Below is a small trained network, with its code and all its weights. Each question gives an input and a target symbol and asks what happens when units are switched off, that is, made to give their printed mean instead of their output.

import numpy as np


def w(rows, s, z=0):
    codes = np.array(rows[::2]) - 128.0
    scale = np.full(codes.shape[1], s)
    scale[-1] = z or s
    return codes * scale


def f(y):
    return np.maximum(y, 0)


def softmax(a):
    e = np.exp(a - a.max(-1, keepdims=True))
    return e / e.sum(-1, keepdims=True)


def log_softmax(a):
    a = a - a.max(-1, keepdims=True)
    return a - np.log(np.exp(a).sum(-1, keepdims=True))


def net(x, mask):
    ids = ['ΓΔΘΠΨαεηλμξσφ'.index(c) for c in x.split()]
    T = len(ids)
    res = E[ids] + P[:T]
    u = 0
    for l in range(2):
        q, k, v = (res @ M[l].T for M in (Q, K, V))
        z = softmax(np.where(np.tri(T) > 0, q @ k.T / 3**0.5, -1e9)) @ v
        res = res + np.where(mask[u], z, O[l][:, -1]) @ O[l][:, :-1]
        u += 1
        y = f(res @ A[l][:, :-1].T + A[l][:, -1])
        res = res + np.where(mask[u : u + 8], y, B[l][:, -1]) @ B[l][:, :-1]
        u += 8
    return log_softmax(res[-1] @ U[:, :-1].T + U[:, -1])


Q, K, V, O, A, B = {}, {}, {}, {}, {}, {}
E = w([
[108,158,159,147,114,147,146,198,108,156],'Γ',
[179,120,175,180,131,116,163,176,83,133],'Δ',
[104,131,184,135,128,104,149,225,133,103],'Θ',
[143,117,173,164,116,114,197,171,143,68],'Π',
[194,90,139,192,162,101,187,136,133,95],'Ψ',
[122,108,166,155,183,74,167,163,111,123],'α',
[182,159,97,161,62,186,104,168,106,102],'ε',
[58,158,92,122,83,118,130,203,179,93],'η',
[170,148,58,198,153,119,72,151,121,192],'λ',
[60,172,159,90,141,80,88,160,71,129],'μ',
[113,168,70,216,96,140,183,58,151,131],'ξ',
[149,160,95,81,99,176,120,98,174,11],'σ',
[135,133,116,73,217,93,103,49,85,67],'φ',
],0.011)
P = w([
[163,68,173,78,110,111,167,166,126,170],'0',
[64,90,138,157,171,179,158,107,72,108],'1',
[164,154,235,147,150,94,113,139,179,170],'2',
[172,116,102,96,132,91,192,219,82,109],'3',
[42,62,114,189,149,202,120,121,87,107],'4',
[175,199,202,137,141,89,105,94,191,152],'5',
[186,165,83,109,140,76,194,213,89,90],'6',
[29,32,99,214,124,211,93,138,84,81],'7',
[177,240,182,128,136,72,96,53,204,126],'8',
[184,213,56,105,142,68,193,196,90,64],'9',
[14,4,94,254,101,224,69,155,95,44],'10',
[180,246,167,159,113,80,65,65,214,124],'11',
[190,218,31,133,125,68,176,200,118,63],'12',
],0.0095)
Q[0] = w([
[48,2,175,110,90,230,51,24,172,206],'L0H1',
[166,215,244,131,143,91,95,74,237,181],'L0H1',
[216,160,177,33,97,106,101,63,243,231],'L0H1',
],0.01)
K[0] = w([
[145,119,217,75,186,98,194,117,88,158],'L0H1',
[64,8,158,153,143,175,98,110,96,126],'L0H1',
[117,16,173,132,101,165,132,152,111,148],'L0H1',
],0.014)
V[0] = w([
[78,171,133,171,16,147,213,128,134,183],'L0H1',
[56,145,110,53,113,123,144,165,254,65],'L0H1',
[60,82,93,112,183,28,104,142,151,197],'L0H1',
],0.0088)
O[0] = w([
[68,129,145,154,15,100,161,74,79,206,212],'L0H1',
[82,67,95,63,130,117,141,133,195,184,243],'L0H1',
[98,113,63,169,149,1,78,164,152,113,6],'L0H1',
],0.0092,0.0017)
A[0] = w([
[134,145,217,100,189,132,142,135,160,183,244],'L0N1',
[132,207,148,124,89,114,93,156,179,208,176],'L0N2',
[218,138,150,164,95,100,153,213,167,201,149],'L0N3',
[149,176,172,72,8,96,126,244,143,122,62],'L0N4',
[32,88,86,105,152,177,58,47,75,62,253],'L0N5',
[198,146,94,1,147,73,191,105,54,82,229],'L0N6',
[162,134,20,84,160,130,139,231,119,116,151],'L0N7',
[77,176,147,212,103,80,64,77,155,144,153],'L0N8',
],0.0055,0.0024)
B[0] = w([
[120,193,181,71,66,210,116,99,163,108,217],'L0N1',
[193,137,149,96,158,154,126,59,127,124,220],'L0N2',
[62,149,75,65,136,97,112,19,130,37,227],'L0N3',
[164,112,94,161,128,118,108,55,76,152,229],'L0N4',
[2,133,102,142,112,202,95,97,105,92,246],'L0N5',
[196,170,129,149,4,97,148,155,107,172,254],'L0N6',
[231,70,101,33,136,111,130,127,104,117,234],'L0N7',
[175,116,171,172,78,123,69,91,106,99,217],'L0N8',
],0.0072,0.0039)
Q[1] = w([
[156,220,248,126,115,78,78,81,70,76],'L1H1',
[78,109,178,124,167,135,20,98,214,128],'L1H1',
[148,100,51,175,152,147,197,253,90,123],'L1H1',
],0.0078)
K[1] = w([
[135,85,129,182,145,166,101,138,119,137],'L1H1',
[86,101,171,120,145,120,123,131,93,86],'L1H1',
[180,246,107,107,142,87,130,110,132,187],'L1H1',
],0.012)
V[1] = w([
[92,190,46,73,105,144,75,62,94,78],'L1H1',
[123,145,73,92,166,162,51,84,55,194],'L1H1',
[170,81,52,180,157,147,181,2,157,103],'L1H1',
],0.007)
O[1] = w([
[147,5,97,107,188,214,98,132,93,204,253],'L1H1',
[124,47,90,143,198,149,70,152,2,55,160],'L1H1',
[170,202,65,170,143,192,166,235,82,194,172],'L1H1',
],0.0083,0.0069)
A[1] = w([
[97,120,184,231,124,167,79,68,86,85,50],'L1N1',
[156,202,93,165,139,46,133,207,90,143,101],'L1N2',
[121,228,127,206,165,163,73,156,149,25,24],'L1N3',
[60,94,70,173,67,90,174,126,92,174,57],'L1N4',
[51,59,88,124,218,125,117,213,132,123,171],'L1N5',
[87,127,167,220,115,81,81,120,117,104,198],'L1N6',
[193,113,123,83,210,160,96,115,118,112,4],'L1N7',
[179,140,178,83,149,2,80,74,211,93,189],'L1N8',
],0.0074,0.0029)
B[1] = w([
[168,98,153,8,154,47,146,148,191,120,240],'L1N1',
[30,130,72,128,160,167,151,41,143,118,174],'L1N2',
[34,61,141,168,148,93,216,190,81,239,179],'L1N3',
[86,133,51,91,131,45,201,204,137,153,200],'L1N4',
[150,215,141,212,73,107,137,75,96,78,255],'L1N5',
[194,108,170,129,75,44,99,191,102,121,181],'L1N6',
[113,171,120,94,176,111,255,144,163,98,217],'L1N7',
[71,155,78,204,176,140,9,167,186,135,195],'L1N8',
],0.0081,0.0078)
U = w([
[113,207,81,129,128,121,89,133,201,95,84],'Γ',
[140,254,139,149,92,138,153,89,193,110,122],'Δ',
[170,84,109,64,199,113,101,147,192,71,64],'Θ',
[177,163,176,18,85,144,179,125,181,86,103],'Π',
[222,127,155,197,74,191,102,130,43,171,205],'Ψ',
[158,187,199,145,93,70,183,155,166,125,106],'α',
[86,46,166,90,178,212,144,153,125,177,160],'ε',
[28,191,113,205,81,149,183,135,105,188,124],'η',
[157,91,85,241,155,132,37,247,76,176,138],'λ',
[200,144,148,139,23,58,92,50,95,37,117],'μ',
[114,44,93,40,157,49,169,182,133,183,49],'ξ',
[31,34,109,134,145,228,96,39,167,145,255],'σ',
[114,164,91,172,214,148,166,85,98,67,134],'φ',
],0.0063,0.0045)

Each question gives the input, a string of symbols that net reads in full, and the target symbol t.
The units are the heads (3 rows each of Q, K, V and O) and the neurons (one row each of A and B). Each row of codes is followed by its name. A weight is (code - 128) times the scale printed after its matrix; where a second scale follows, it is the last column's (O, A, B and U).
mask holds one flag per unit, layer by layer, with each layer's heads first. A switched-off unit (its flag False) gives its mean, the last column of its rows in O or B, instead of its output. The means were averaged over made-up inputs and are rounded, as every weight is.
A unit's drop is (log p(t) with every unit on - log p(t) with that unit switched off) / (log p(t) with every unit on - log p(t) with every unit switched off).
The circuit of an input: a set's keep is (log p(t) with only the set's units on - log p(t) with every unit switched off) / (log p(t) with every unit on - log p(t) with every unit switched off). Starting from the 12 units with the biggest drops (on a tie, the unit counted first), units are removed one at a time, each time the one whose removal leaves the highest keep (on an exact tie, the one counted first), for as long as the keep stays at least 0.8.
circuit, biggest first: the units of the circuit, biggest drop first
k most important neurons: the k neurons with the biggest drops, biggest first
top k neurons in layer l: the k neurons of layer l with the biggest drops, biggest first
input φ Π λ Γ Π Δ Ψ φ μ η Δ η φ, target ξ: circuit, biggest first	L0H1
input Γ μ ε α Δ η ε ε ε Δ, target Ψ: circuit, biggest first	L0H1; L0N6; L1N1
input φ ξ φ Δ σ, target φ: circuit, biggest first	L0H1; L1N5; L1N7
input ε η η Γ Θ ξ μ, target η: circuit, biggest first	L0H1; L1N1
input φ ξ α Π, target η: circuit, biggest first	L0H1; L1H1; L1N2
input ε η Ψ φ λ, target φ: circuit, biggest first	L0H1; L1N7; L1N5
input Π λ α μ Π α φ, target φ: circuit, biggest first	L0H1; L1N2
input φ Γ φ φ Γ Π, target μ: circuit, biggest first	L1H1; L1N7; L0N3
input Θ μ Δ ξ Ψ ε, target η: circuit, biggest first	L1H1; L1N3; L0H1
input Π η Θ ξ Π φ η μ φ, target Θ: top 2 neurons in layer 0	L0N5; L0N8
input φ φ Δ σ σ φ, target ε: circuit, biggest first	L1H1; L0H1
input ξ η ξ Π φ σ Γ σ Δ ξ μ, target ξ: circuit, biggest first	L1N1; L0H1; L1N4
input λ η ξ Γ φ α ε α ξ μ Θ λ, target Γ: circuit, biggest first	L1N8; L1H1; L0N3
input Δ Π Γ, target Δ: circuit, biggest first	L1H1; L0N3; L0N1
input μ λ η ε Π η μ α μ Γ Θ ξ α, target η: top 3 neurons in layer 1	L1N1; L1N2; L1N4
input Δ Ψ Δ ε Ψ λ, target η: top 2 neurons in layer 1	L1N3; L1N2
input Θ η λ α λ λ λ, target φ: most important neuron	L1N2
input Θ α Θ, target λ: 2 most important neurons	L1N8; L1N3
input Γ Δ Θ μ Γ μ ξ λ φ λ Δ η, target α: top 2 neurons in layer 1	L1N3; L1N1
input α Π μ, target Δ: top neuron in layer 1	L1N8
input η η σ φ Δ, target φ: top 3 neurons in layer 0	L0N6; L0N8; L0N7
input η α ξ ξ η λ ξ η ξ η ξ η, target Ψ: top 2 neurons in layer 0	L0N5; L0N2
input Θ φ σ, target φ: top 2 neurons in layer 1	L1N7; L1N1
input Π Π Π Θ φ α λ α ε η, target ξ: top 2 neurons in layer 1	L1N5; L1N4
input Γ φ ε μ Γ α Θ, target Ψ: top 3 neurons in layer 0	L0N6; L0N4; L0N3
input σ Ψ α η Θ λ φ η, target φ: 3 most important neurons	L1N5; L0N7; L1N7
